Below are the code and all the weights of a small trained network. Each question names an input and a class and asks about switching units off, where a switched-off unit gives its printed mean instead of its output.

import numpy as np


def w(rows, s, z=0):
    codes = np.array(rows[::2]) - 128.0
    scale = np.full(codes.shape[1], s)
    scale[-1] = z or s
    return codes * scale


def f(y):
    return np.maximum(y, 0)


def log_softmax(a):
    a = a - a.max(-1, keepdims=True)
    return a - np.log(np.exp(a).sum(-1, keepdims=True))


def net(x, mask):
    res = np.array(x, float).reshape(1, 7) / 4 @ E
    y = f(res @ A[0][:, :-1].T + A[0][:, -1])
    res = res + np.where(mask, y, B[0][:, -1]) @ B[0][:, :-1]
    return log_softmax(res[-1] @ U[:, :-1].T + U[:, -1])


A, B = {}, {}
E = w([
[189,244,123],'x0',
[127,125,124],'x1',
[125,126,129],'x2',
[128,129,127],'x3',
[126,128,128],'x4',
[253,123,213],'x5',
[34,146,219],'x6',
],0.005)
A[0] = w([
[144,103,193,137],'N0',
[128,155,102,73],'N1',
[100,146,177,48],'N2',
[175,103,61,54],'N3',
[162,105,107,161],'N4',
[162,112,89,90],'N5',
[109,142,94,81],'N6',
[42,190,254,38],'N7',
[178,90,202,48],'N8',
[79,145,77,56],'N9',
[126,121,147,255],'N10',
[163,123,161,62],'N11',
[130,209,149,110],'N12',
[125,192,160,172],'N13',
[60,142,123,126],'N14',
[134,110,55,55],'N15',
[113,10,120,96],'N16',
[158,156,114,78],'N17',
[157,127,80,121],'N18',
[161,124,83,64],'N19',
[137,46,171,149],'N20',
[55,145,94,112],'N21',
[143,142,176,161],'N22',
[155,201,103,129],'N23',
[84,157,95,77],'N24',
[113,137,155,74],'N25',
],0.013,0.006)
B[0] = w([
[171,154,118,179],'N0',
[128,133,152,133],'N1',
[122,71,124,139],'N2',
[109,47,145,162],'N3',
[132,96,87,185],'N4',
[113,81,132,154],'N5',
[150,134,148,140],'N6',
[84,7,146,197],'N7',
[179,168,174,166],'N8',
[171,154,163,158],'N9',
[179,111,2,253],'N10',
[141,147,166,144],'N11',
[80,155,164,173],'N12',
[103,140,115,196],'N13',
[180,150,98,185],'N14',
[150,113,147,151],'N15',
[47,175,190,198],'N16',
[93,128,169,146],'N17',
[126,81,117,169],'N18',
[106,81,147,146],'N19',
[85,160,138,196],'N20',
[188,161,127,191],'N21',
[156,139,105,182],'N22',
[65,164,168,190],'N23',
[157,148,162,154],'N24',
[124,102,132,131],'N25',
],0.026,0.006)
U = w([
[143,159,80,254],'0',
[156,53,167,55],'1',
[143,171,74,192],'2',
[250,163,202,67],'3',
[60,207,129,40],'4',
[141,157,73,145],'5',
],0.011,0.0061)

Each question gives the input, the list of numbers given to net, and the class t.
The units are the neurons (one row each of A and B). Each row of codes is followed by its name. A weight is (code - 128) times the scale printed after its matrix; where a second scale follows, it is the last column's (A, B and U).
mask holds one flag per neuron, in row order. A switched-off neuron (its flag False) gives its mean, the last column of its row in B, instead of its output. The means were averaged over made-up inputs and are rounded, as every weight is.
A unit's drop is (log p(t) with every unit on - log p(t) with that unit switched off) / (log p(t) with every unit on - log p(t) with every unit switched off).
The circuit of an input: a set's keep is (log p(t) with only the set's units on - log p(t) with every unit switched off) / (log p(t) with every unit on - log p(t) with every unit switched off). Starting from the 12 units with the biggest drops (on a tie, the unit counted first), units are removed one at a time, each time the one whose removal leaves the highest keep (on an exact tie, the one counted first), for as long as the keep stays at least 0.8.
circuit, biggest first: the units of the circuit, biggest drop first
unit that matters most: the unit with the biggest drop
k most important neurons: the k neurons with the biggest drops, biggest first
drop of u: that unit's drop, to one decimal
input [5,-4,4,-8,2,0,3], class 4: unit that matters most => N12
input [-5,1,7,-1,-5,-2,8], class 1: 2 most important neurons => [N7; N2]
input [-8,-5,1,4,7,-8,5], class 3: circuit, biggest first => [N21; N9]
input [7,3,-1,-1,7,3,4], class 4: 2 most important neurons => [N12; N23]
input [-7,0,0,2,-8,-8,5], class 3: 2 most important neurons => [N21; N9]
input [-8,2,-3,4,-5,-8,4], class 3: 2 most important neurons => [N21; N9]
input [8,3,2,0,-1,2,2], class 4: 2 most important neurons => [N23; N12]
input [-3,1,-3,-8,-1,-8,-6], class 3: 2 most important neurons => [N9; N21]
input [8,1,3,7,-3,4,-7], class 4: 2 most important neurons => [N23; N7]
input [7,4,-3,-5,6,-5,1], class 4: 2 most important neurons => [N23; N12]
input [-7,-2,-5,4,6,-8,-3], class 3: circuit, biggest first => [N21; N9; N24]
input [6,6,-7,2,-5,-8,-7], class 3: 2 most important neurons => [N7; N9]
input [-5,6,6,3,6,-3,7], class 1: drop of N7 => 3.3
input [2,-6,3,-6,-4,-8,2], class 3: drop of N24 => 0.1
input [-4,-4,-4,-8,5,3,7], class 1: drop of N20 => -0.1
input [7,-1,-1,8,4,1,-8], class 1: unit that matters most => N3
